(in the rows, 128 means zero)
Two labels a row:
[108 129 149 159 157  93 141 122 139 185 132 138 115 128 112 131 116 122
 168 107 137 146 124 159 154 142 150 121 114 173 119 150 158 127 143 134
 135 150 108 117 149 143 137 123 123 152 139]	ket & Tif
[117 103 135 161  99 100 170 146 131 200 101 170 130 132 117 136 106 117
 141 139 174 117  87 150 121 171 165 154 110 191 120 130 144 145 134 140
 170 146 148  98 147 134 130 129 141 139  99]	ket & sibi
[101  97 123 138 126  85 168 121 158 146 153 141 142 138 140 113 105  99
 145 132 137 135 105 118 151 133 133 144 117 191 143 162 130 158 172 154
 188 165 118 104 150 104 123 131 132 135 129]	ket & Vipu
[127  65 105 169  93  85 102 116 129 208 101 162  91 158 141 124 109 123
 166 136 170 136 113 124 130 104 165 128  96 165 145 158 148 161 150 161
 156 160 126 109 166 118 112 120 145 137 124]	ket & Tif
[125  75 120 141 141 109 143 127 135 197 132 160 122  52  99 115 122  93
 132 130 168 139 128 104 163 168 146 161 124 187 136 132 125 137 105 147
 206 149 131  64 122 124 151 129 125 132 109]	ket & Rigif
[107 138 100 130 120 114 128  96 101 127  86 122 104 149 161 140 137 127
 153 134 121  69  98 153 137 114 165 141  92 165 105 134 147 176 166 126
 114 134 156 136 185 113 151 138 128 136 156]	Zud & Tif
[127 114 140 144  97  95 150 107 130 183 120 133 109 127 134 139 102 113
 159 120 169 157 123 121 164 125 143 120  92 155 156 140 150 137 139 153
 155 164 139  96 144 134 127 147 153 130 130]	ket & Vipu
[119  75 112 141 117 107 135 103 142 192 102 169 109 127 137 125 160 103
 131 140 165 130 133 112 136 125 143 144  80 172 143 131 140 156 129 142
 169 156 146  94 135 126 120 106 135 117  97]	ket & Vipu
[124  97  99 117 117  97 162 129 142 202  90 142 124 107 123 134 137 108
 136 138 176 132  81  85 133 146 170 137 114 206 129 125 136 151 103 156
 190 142 160  76 147 108 122 163 131 121  90]	ket & sibi
[133  88 140 145 152 105 171 112 158 219 116 169 148 101 102 144 157 114
 126 121 174 125 117 138 144 167 158 166 118 112 133 148 133 102 105 143
 188 109  95 109  90 161 129 115 166 140 129]	mugef & Rigif
[115 110 143 123 126 120 161 139 220 160 115 135 129 136 145 148 142 161
 139  90 130 126 115 174 163 130 146 131 102  65 117  88 157  97 147  98
 133 116  78 125 113 187 125 130 126 144 145]	mugef & Vipu
[117  78 126 152 137 135 175 126 146 166  83 173 123 108 130 145 118  90
 107 151 140 129 114 195 159 150 151 167 145 138 153 126 138 113 119 138
 174 137 108 120  83 121 146 100 126 146 130]	Vave & sibi
[116 107  98 117 115  94 127 145 104 165 101 136 136 131  90  98  94 130
  86 137 149 142  89 179 112 148 109 137 140 196 132 121 101 148 101 158
 161 151 184  90 140 110 126 138 125 114  91]	ket & Rigif
[105  85 157 129 126 130 146 130  98 175  97 167 116 129 108 128 138 100
 142 139 152 122  94 142 108 184 177 171 143 190 136 121 115 120 125 145
 153 121 152  71 125  96 177 140 127 151 114]	Kunu & sibi
[135  93  86 145  86 100 135 146 117 191 104 148 144 134  93 101 100 123
 157 148 148 117 100  73 114 160 106 119 109 221 119 133 114 156  84 153
 172 166 183  37 154 106 122 153 141 142 105]	ket & Rigif
[127  79  79 132 115  87 163 127 114 171  96 159 113 109 121 120 123 114
 144 112 152 128  99 143 172 144 151 141 115 177 134 148 149 122 109 111
 158 116 141  84 146 152 159 126 144 142 112]	Kunu & Rigif
[111 111 121 125 101  92 158 148 112 166 142 127 142 146 128 100 101 121
 147 121 177 157 130 104 121 130 108  51 106 165 147 145 127 112 124 203
 142 223 140 125 158 134 132 177 140 118 134]	ket & dav
[119  77 126 139 122  94 146 128 128 180 132  85 140 111 111 115  84  86
 147 141 172 159  92  79 150 160 120 140 125 218 205 171 135 168 122 147
 209 161 132  79 162 124 157 128 135 130 101]	ket & Rigif
[ 93 118 165 145 136 114 163 120 115 180 102 134  91 101 150 121 149 123
 153 118 120 130 106 161 188 145 161 134 113 168 135 152 123 116 135 163
 172 137 132  89 166 119 191 139 138 142 107]	Kunu & Vipu
[109 119 196 154 126 106 192 131 130 183  98 152 109 124 127 149 170  92
 150 121 133 122 122 164 184 130 182 118 142 127 143  78 151 117 142 166
 141 116 130  96 127 125 149 144 131 155 128]	Kunu & Vipu
[106 111 114 143 117 120 148  91 121 200 136 174 142  98 106 142 126 141
 163 110 152 125 103 148 174 160 144 172 125 152 130 150 143 139  72  58
 252  61 110  97 104 199 163  83 134 134 131]	mugef & sibi
[144  75 169 116 135 136 163 171 150 200 140 159 146  95 104 137 105 126
 136 102 175 149 124 115 200 130 127 152 135 135 147 131 140 117  94 111
 185  92  87 115 104 179 123 108 141 122 113]	mugef & Rigif
[105 115 120 132 152 116 168  95 193 194 154 173 138 107 109 171 147 110
 157  99 147 124 118 148 195 145 156 148 127 146 129 150 185 135 156  44
 235 105  94 101  84 183 135  65 119 140 130]	mugef & sibi
[ 96 106 150 164  98  90 185 138 160 250 103 163 126 107  94 143 157 140
 192 107 187 126 113 186 208 149 179 140  99 125 107 131 171 101 153 154
 183  87 108  64 149 186 130 116 131 155 136]	Zud & Vipu
[163  80 111 167 139  92 145 142 143 147 143 175 124 126 112 122  50 127
 149 126 194 147 121 110 108 167 141 123 122 147 155 130 129 108 100 143
 169 165 148 100 123 136 113 127 144 137 125]	ket & Rigif
[141 106 138 141 119 143 138 134 136 198  85 152 111 104 100 146 115 131
 139 107 180 166 128 102 132 211 160 153 109 149 135 124 130 120 105 133
 170 129 164  69 146 147 137 131 146 139 106]	Zud & Rigif
[125 130 142 124 192 132 144 122 155 150 134 141 148 107 102 155 136 120
 133 104 105 127 123 137 173 142 125 123 112 129 144 108 139 115 137  74
 185 110 100  94 106 158 128 120 137 146 115]	mugef & Rigif
[111 117 201 183 119  84 174 121 165 178 166 135 136 145 128 119 113 127
 157 118 148 147 119 139 163 123 129 116 108 152 132 150 111 133 167 137
 163 144  88 106 137 157 121 131 137 130 133]	ket & Tif
[135 121 108 146 111  92 185 130 130 167 128 152 122 151 181 112 118 127
 136 142 141 115 113 124 126 118 118 113  99 190 141 136 134 143 154 159
 161 203 132 110 149  94 129 140 139 144 130]	ket & Vipu
[122 128 141 161 112  95 166 147 168 163 138 133 136 114 142 150 145 141
 149  97 132 130 124 165 172 119 148 136 102  94 141 103 157 114 142 111
 172 112  88 114 121 168 119 124 126 148 144]	mugef & Vipu
[120 106 139 150 107  82 178 157 171 204 129 150 123 146 129 115  96 110
 149 131 203 157 103  89 120 133 135 113 106 212 132 144 110 154 136 174
 215 162 150  81 120  79 110 143 118 113 124]	ket & Vipu
[132  99 135 142 119 114 119 122 168 171 117 131 138  90 104 142 125 138
 139 105 154 136 126 118 150 139 124 150 115 103 198 141 135 116 116  89
 186 106  74  73  86 195 128  89 140 137 131]	mugef & Rigif
[110 108 102 158 110   7 199 149 130 165 125 161 140 154 132 126 114 116
 136 128 142 143 111 135 145 151 155 117 146 186 137 127 150 133 163 159
 175 166 177  95 151 150 148 153 119 131 110]	ket & Vipu
[134 105 129 156  95  66 169 148 147 205 135 141 140 146 117 102 100 133
 162 122 170 165 111 125 146 142 127 143  99 169 137 149 129 117 135 171
 167 197 123  80 160 128 155 135 132 119 136]	ket & Vipu
[136  84  84 128 134 114 143 146 144 201  91 164 119 145 107 111 105  87
 136 146 174 136  93 101 106 152 126 145  94 203 152 124 106 178 119 162
 177 157 178  92 134 128 125 135 123 134  94]	ket & Rigif
[143  98 116 136 136 131 138 122 116 180 108 166 111 104 128 138 136 123
 141 119 146 119 168 129 146 126 152 181 123 112 139 129 153  93 110 129
 106 134 132 118 111 163 139  99 149 141 133]	Zud & dav
[133  74 140 126  68 136 125 115 121 206 101 153 114 115 116 152 138  98
 141 144 149 138 121  72 133 144 149 178  88 180 140 120 113 141 121 124
 194 128 129  77 129 148 141 116 141 135 103]	Zud & Rigif
[123 157 113 142 127 110 179 109 146 165 153 165 124 138 104 151 138 169
 154 114 124 114 151 186 169 138 161 144 151  93 107 138 145 114 189  54
 200  87  86 114 106 200 153  89 139 130 150]	mugef & Tif
[125 106 108 142 107  66 163 139 122 178 117 164 109 160 156 113 124 116
 152 137 135 140 100 117 146 114 155 124  94 186 126 167 148 157 168 166
 151 192 118 107 153 101 118 119 126 142 133]	ket & Tif
[ 89  82 133 138 126 120 140 151 124 199  89 159 108 142 130 140 139 114
 131 132 173 132 121 123 164 156 152 144 126 163 147 119 131 129  89 148
 165 149 146  84 139 127 120 134 138 145 116]	Zud & Rigif
[141 111  92 155  94  92 162 171 146 196  72 167 102 146 156 184 165 150
 133 122 138 112 131 187 104 113 202 145 116 101 106 129 154 108 128 140
 108 151 138 108 129 141 118 114 128 150 137]	Zud & Vipu

Two labels a row:
[130 139 131 127 119 147 141 102 118 154 157 107 124  97 125 121 129 115
 144 161 143 137 133 121 126 128  96 132 137 115 142 129 153 140  91 136
  87 122 119 142 138 165 119 130 112 149 124]	lokel & buzir
[127 152 146 143 144 155 160 117 130 162 136 123 109 109 128 112 129  98
 156 126 128 169 122 112 110 137  97 126 124 142 164 112 143 138 129  74
  65 112 115 141 138 162 155 133 158 152 117]	Vuka & buzir
[145  93 128 142 179  87 129  94 130 136 174 161 124 109 122 119 147 144
 146 109 127 141 120 121 114 145 127 135 126 134 167 121 120 132 140  83
 136 128 142  99 119 117 152 132 186 157 128]	zerub & Nima
[145 143 118 126 123 119 122 122 150 160 144 128 103 102  98 118 143 123
 142  98 127 137 129 107 127 124 110 121 129 116 157 120 125 145 119 122
  76 105 117 131 132 155 126 124 112 183 110]	zerub & buzir
[116  98 135 139 180 123 131 105 126 168 126 131 116 154 126 102 119 114
 141 121 117 142 122 113 119 125 108 141 145 126 178 123 156 123 132  80
 136 119 132 128 124 129 159 144 165 147 130]	Vuka & lizap
[133 155 126 141 115 167 173 127 131 168 140 110 109  75 145 123 141  56
 173 172 125 148 112 112 118 129  83 107 131 147 166 105 167 137 105 180
  42  91 113 155 166 210 138 141 137  85 118]	Vuka & buzir
[177 146 117 126 139 119 127 121 127 170 149 106 114  50 122 101 157 106
 157  90 128 149 120 117  76 136 113 116 132 127 136 127 127 144 119 106
  67 121 128 130 144 134 119 121 136 209 140]	zerub & buzir
[125 159 142 119 133 178 140 145 132 141 124  97 102 111 123 114 142  74
 171 158 133 161 112 141 138 148  91 119 150 135 192  97 185 115 107 158
  75 114 136 139 145 170 168 146 113 150 121]	Vuka & buzir
[122 119 121 128 183 107 133 104 134 129 119 132 145 105 125  98 143 183
 161 120 129 128 131 129 118 134 122 140 136 116 127 121 124 111 141 113
 176 135 132 113 125 118 123 120 163 132 140]	zerub & Nima
[177 164 116 120 110 118 121 119 112 143 166 113 120  52 119 123 160 139
 150 112 134 144 129 122 123 124 130 120 107 118 126 112 135 167 107 117
  70 117 131 114 128 127 103 125 110 198 133]	zerub & buzir
[129 148 120 129 134 159 146 127 135 178 155 109 112  79 124 117 140  71
 138 126 131 153 112 108 101 130 122 133 138 139 148 123 143 146 129 137
  19 121 102 170 147 178 133 126 187 164 143]	rizun & tage
[144 153 123 124 120 134 124 118 135 162 164 136 113 115 112 128 133 105
 118 102 130 153 121 116 101 124 132 135 119 143 171 126 131 158 142 102
  18 115 107 155 139 182 125 117 180 229 128]	rizun & buzir
[165 133 116 133 151 128 128 105 136 170 139 134 128  38 127 119 173 107
 192 105 134 147 109 111  98 141 101 115 125 147 120 119 133 151 145 150
  63 104 135 104 132 125 136 140 141 131 135]	zerub & tage
[124 119  90 141 200  94 122  77 127 124 113 150 137  99 115 120 147 168
 146  81 122 132 105 129 101 145 124 138 140 143 136 151 106 135 148  59
 141 132 139  93 116  87 166 120 214 174 129]	zerub & Nima
[144 138 123 128 156 139 154 108 132 166 145 137  90  79 130 124 145  95
 171 119 113 160 115 102 123 129 103 117 127 146 157 104 157 151 106 144
  52 112 119 132 128 164 149 127 150 124 133]	Vuka & tage
[156 126 117 129 120 115 123 137 124 145 169 132 132  63 119 119 162 148
 153 135 137 131 129 116 114 123 130 115 133 119  63 120 129 136 116 148
 102 114 142 107 128 100 103 126 117 168 132]	zerub & buzir
[164 159 125 128 124 144 138 120 131 169 157 131 149  26 125 126 174 100
 172 111 151 147 116 118  99 149 123 116 134 126 108 121 126 170 128 151
  24 118 132 124 116 134 120 117 167 135 128]	zerub & tage
[145 131 120 151 169 123 149 104 141 188 133 133  96 112 122 123 145  63
 167  94 109 164 104 110 101 154  84 119 124 163 126 114 149 154 120 136
  36 106 118 121 149 177 160 140 145 118 145]	Vuka & tage
[139 121 105 123 183  71 122  94 150 130 117 142 128  99 117 114 150 162
 151  99 128 130 120 118 115 124 111 133 111 132 118 134 120 140 139 102
 158 129 132 109 113 114 154 136 167 128 135]	zerub & Nima
[119 125 117 143 156 112 132  95 132 121 120 126 141 141 127 116 119 188
 141 121 121 125 137 125 134 132 113 145 135 115 143 128 132  99 131 114
 211 141 129 120 129 105 143 147 146 132 125]	lokel & Nima
[145 126 114 152 177  91 128  94 119 137 131 139 114  66 129 118 142 159
 157 120 109 132 131 131 121 135 110 136 143 131 133 125 114 125 130 106
 173 126 133 118 124 106 167 122 164 128 130]	zerub & Nima
[139 146 125 114 110 103 126 138 117 158 142 128 128 133  93 105 137 122
 114  81 129 145  88 122 121 138 144 145 154 119 162 118 137 133 133  56
  68 131 101 118 131  95 123 114 160 238 121]	zerub & lizap
[170 148 116 137 155 145 145 116 150 176 135 138 101  80  99 127 141  85
 166 106 126 155 128 112 111 122  96 120 137 119 159 120 150 152 126 126
  39  82 125 113 129 153 151 133 148 146 109]	Vuka & buzir
[ 76  99 125 143 233  92 141 124 133 145 101 138 126 167 135 112 127 131
 142 109 111 139 104 127 108 133  96 145 122 134 172 156 140 120 141 110
 205 135 137  97 115 102 206 139 216  87 114]	Vuka & faki
[161 151 118 126 130 119 113 124 131 166 152 121 112  52 125 103 166 108
 146  89 133 158 122 129 115 132 135 120 147 129 144 108 140 146 123  79
  40 112 135 115 140  97 130 122 139 238 141]	zerub & buzir
[154 138 125 122 100 144 144 115 130 163 178 128 129  18 129 134 163 113
 181 122 136 140 119 115 112 139 119 106 127 127 109 115 136 166 102 168
  68 146 124 123 134 131 111 131 133 132 130]	zerub & tage
[154 140 118 127 124 108 124  98 124 144 158 137 115  42 119 111 151 148
 166 117 147 113 121 134 121 124 134 166 133 113 121 116 126 148 122 127
  89 119 133 103 132 133 108 105 130 176 130]	zerub & buzir
[124 142 111 145 137 138 141 110 127 146 126 115 104  89 124 116 147 134
 182 152 127 124 121 126 133 126  95 126 119 132 132 103 159 121 106 186
 166 133 143 119 126 145 146 141  76  84 113]	Vuka & tage
[163 160 119 128 118 130 126 140 128 167 150 127 116  40 144 121 163 114
 164  84 140 147 111 122 114 131 138 148 118 132 117 117 143 134  99 126
  33 102 136 111 131  96 102 120 131 208 128]	zerub & tage
[169 139 125 119 132 118 121 121 126 165 157 136 114  57  95 128 164 106
 162 114 132 147 115 115 107 136 127 120 125 140 128 121 117 147 121 123
  64 128 130 128 129 130 118 124 149 168 134]	zerub & tage
[174 170 117 123  85 145 137 144 128 180 170 116 123  32 135 139 160  97
 151 107 142 145 120 114 115 126 125 106 129 116 121 110 154 159  99 146
  18 105 116 131 139 136  93 115 102 203 148]	zerub & buzir
[120 110 121 135 179  54 177  89 124 122 121 150 143 111 131 120 138 238
 148  88 145 125 143 130 122 123 121 144 130 126 145 119 141 117 143 119
 175 118 127 122 118 106 156 136 171 120 137]	Vuka & Nima
[178 152 134 132 113 129 126 117 134 178 150 131 116  22 111 124 174  76
 174  97 139 154 112  99 101 176 109 116 116 142 118 111 127 126 104 162
  20 103 126 115 136 155 120 123 123 160 125]	zerub & tage
[117 107 148 140 173 118 137  83 132 128 121 141 143 138 131 118 130 103
 130 124 119 139  96 136 104 129 119 136 119 120 141 117 127 121 150 116
 141 137 114 122 128 136 147 133 203 109 119]	Vuka & faki
[174 151 115 133  85 132 135 124 150 164 172 125 119  41 125 132 171 114
 164 107 134 148 116 123 114 125 125 118 121 116 119 127 124 161 107 142
  31 107 118 123 132 137  93 119 140 169 136]	zerub & buzir
[162 152 128 129  96 149 129 143 132 184 160 117 130  37 112 113 166  99
 158 107 134 138 109 112 108 126 128 113 138 124 124 119 144 144 112  18
  18  92 127 122 143 120 118 135 150 219 146]	zerub & buzir
[113 157 121 126 150 167 160 120 132 145 142 137 130 114 132 123 124  85
 146 130 123 156 111 128 108 128 102 129 127 129 161 123 147 142 165 142
  51 116 108 151 134 171 137 135 218 128 134]	zez & tage
[153 113 111 130 190  66 116  78 128 133 132 155 138 100 112 108 133 153
 153  85 111 135 114 136 104 145 132 128 130 140 114 135 110 130 163  92
 143 127 124  87 128  81 148 125 208 169 121]	zerub & Nima
[140 131 106 131 125 126 133  95 155 142 154 139 138  72 132 135 150  87
 127 122 138 148 129 122  80 139 123 114 115 128 123 113 123 162 122 133
  26 130 100 144 135 184 117 116 194 145 147]	rizun & tage
[168 154 136 127 135 120 120 116 117 160 157 131  98  57 108 120 161 119
 158 112 133 146 123 122 110 144 118 118 128 139 139 129 143 151 106  98
  78 129 106 125 130 126 118 122 104 189 126]	zerub & buzir

Both labels of each row:
[161 182  79 168 131 119 105  57 172 183 143 106  98 143 149 111 114 155
  69 162 153  79  88 148 131 125 118 142 104 102 100 182  83  59  86 176
 100 103  88  80 124 120  57 119 136 102 129]	Saf & dag
[ 91 177 120 148  66 159 121  38 133 124 135 106 169 158 167 133  92 181
  32 151 163 108 151 135  98 128  78 111 157 103  94 150  87 106 107 156
  67 135  81 190 102 111 101 166 150  61 157]	Saf & nobop
[133 151  47 103 103 137  96  20 139 112 128 104 186 177 126 128 106 245
 102 171 192  44 161 133  45 112 103 122 119 110 120 197 144 156  74 166
  65 138  85 210 107 114 101 138 104 100 193]	Vot & nobop
[151 149  85 144 125 119  98  43 145 136 127 121 113 169 136 123 134 128
 100 142 133  56  79 129  73  82 142 126 105 106 120 193  66 209  94 187
  99  99  92 116  45 118 108 126  80  93 123]	Saf & kave
[132 142  73 153  82 144 141  60 151 124 168 102 161 172 124 123  73 247
 148 220 158  71  95 114  85 140  96 120 121  93  76 170 112 129  92 160
  97 133  46 140 100 126 103 134 128  79  89]	Saf & nobop
[128 144  80 108 127 146 133 126 132 133  82 116 117 126 133 158 170 102
  75 131 116  84 121 131 124  94 169 114 168 119 153 182 157 136 143  70
 124 120 141 176 114 130 117 105 131 130 179]	Vot & nobop
